Here is a tiny trained network, its code and every weight. The questions are about switching its units off for an input and a class, where a switched-off unit gives its printed mean instead of its output.

import numpy as np


def w(rows, s, z=0):
    codes = np.array(rows[::2]) - 128.0
    scale = np.full(codes.shape[1], s)
    scale[-1] = z or s
    return codes * scale


def f(y):
    return np.maximum(y, 0)


def log_softmax(a):
    a = a - a.max(-1, keepdims=True)
    return a - np.log(np.exp(a).sum(-1, keepdims=True))


def net(x, mask):
    res = np.array(x, float).reshape(1, 8) / 4 @ E
    y = f(res @ A[0][:, :-1].T + A[0][:, -1])
    res = res + np.where(mask, y, B[0][:, -1]) @ B[0][:, :-1]
    return log_softmax(res[-1] @ U[:, :-1].T + U[:, -1])


A, B = {}, {}
E = w([
[131,128,127],'x0',
[132,132,129],'x1',
[41,42,13],'x2',
[127,127,127],'x3',
[129,125,129],'x4',
[239,220,4],'x5',
[129,128,125],'x6',
[239,19,132],'x7',
],0.0033)
A[0] = w([
[204,66,131,207],'n1',
[52,68,225,68],'n2',
[150,159,175,83],'n3',
[57,54,11,55],'n4',
[99,109,167,81],'n5',
[68,198,124,91],'n6',
[95,175,117,253],'n7',
[153,154,73,73],'n8',
[182,194,239,107],'n9',
[76,86,198,67],'n10',
[177,180,216,78],'n11',
[188,187,54,91],'n12',
[178,176,37,60],'n13',
[74,186,132,198],'n14',
[19,255,126,80],'n15',
],0.0085,0.0051)
B[0] = w([
[124,32,170,227],'n1',
[153,237,179,171],'n2',
[132,147,87,139],'n3',
[147,172,4,166],'n4',
[138,168,148,137],'n5',
[193,97,134,157],'n6',
[15,102,139,253],'n7',
[146,180,146,141],'n8',
[116,151,37,187],'n9',
[151,205,162,152],'n10',
[138,147,47,162],'n11',
[122,204,182,174],'n12',
[143,218,174,161],'n13',
[106,62,154,209],'n14',
[246,63,135,188],'n15',
],0.033,0.0051)
U = w([
[175,234,191,53],'0',
[92,102,131,255],'1',
[88,103,123,215],'2',
[148,152,1,43],'3',
[93,104,133,159],'4',
[98,106,144,144],'5',
[87,104,147,80],'6',
[245,56,148,28],'7',
],0.0074,0.0035)

Each question gives the input, the list of numbers given to net, and the class t.
The units are the neurons (one row each of A and B). Each row of codes is followed by its name. A weight is (code - 128) times the scale printed after its matrix; where a second scale follows, it is the last column's (A, B and U).
mask holds one flag per neuron, in row order. A switched-off neuron (its flag False) gives its mean, the last column of its row in B, instead of its output. The means were averaged over made-up inputs and are rounded, as every weight is.
A unit's drop is (log p(t) with every unit on - log p(t) with that unit switched off) / (log p(t) with every unit on - log p(t) with every unit switched off).
The circuit of an input: a set's keep is (log p(t) with only the set's units on - log p(t) with every unit switched off) / (log p(t) with every unit on - log p(t) with every unit switched off). Starting from the 12 units with the biggest drops (on a tie, the unit counted first), units are removed one at a time, each time the one whose removal leaves the highest keep (on an exact tie, the one counted first), for as long as the keep stays at least 0.8.
units of the circuit, in order: the units of the circuit, biggest drop first
top k neurons: the k neurons with the biggest drops, biggest first
drop when u is switched off: that unit's drop, to one decimal
input [2,6,8,-1,3,1,0,2], class 3: units of the circuit, in order	[n4]
input [2,0,-8,-2,-8,0,-4,2], class 3: units of the circuit, in order	[n9, n11]
input [0,7,8,-2,-3,-1,6,-5], class 3: top 2 neurons	[n4, n1]
input [-1,-8,-8,6,-7,-7,0,-3], class 3: top 2 neurons	[n9, n11]
input [-2,-6,-7,0,-7,-8,2,7], class 0: top 3 neurons	[n2, n10, n7]
input [4,4,-8,5,-5,-8,-3,4], class 0: top 2 neurons	[n2, n10]
input [5,7,3,2,4,-8,1,-4], class 0: top 2 neurons	[n2, n10]
input [0,-7,5,0,-5,8,-6,-5], class 0: top 2 neurons	[n13, n12]
input [2,5,8,2,-1,-7,-4,3], class 3: top 2 neurons	[n4, n12]
input [-2,7,-3,6,1,-6,6,-8], class 7: top 2 neurons	[n15, n6]
input [-6,-7,7,3,2,2,3,4], class 3: top 2 neurons	[n4, n14]
input [6,6,-5,-7,6,8,-6,-4], class 0: top 2 neurons	[n12, n13]
input [-2,6,-8,-5,8,-1,7,-7], class 3: top 2 neurons	[n9, n11]
input [1,-2,8,-3,-7,3,0,-3], class 3: top 2 neurons	[n4, n1]
input [6,3,6,-1,1,7,4,0], class 0: units of the circuit, in order	[n13, n12]
input [1,-5,7,-5,-4,-8,6,0], class 0: units of the circuit, in order	[n2]
input [2,-5,2,-1,6,3,-5,-8], class 7: top 3 neurons	[n15, n6, n9]
input [0,-1,-6,-1,3,1,1,3], class 3: top 2 neurons	[n9, n11]
input [-7,0,2,-6,-7,-3,-7,8], class 7: drop when n9 is switched off	0.2
input [5,-1,-8,5,-8,-3,-2,1], class 3: drop when n11 is switched off	0.3
input [2,-6,-2,0,4,-4,-4,-7], class 7: drop when n15 is switched off	1.2
input [6,4,3,5,7,-8,0,-3], class 0: drop when n2 is switched off	0.6
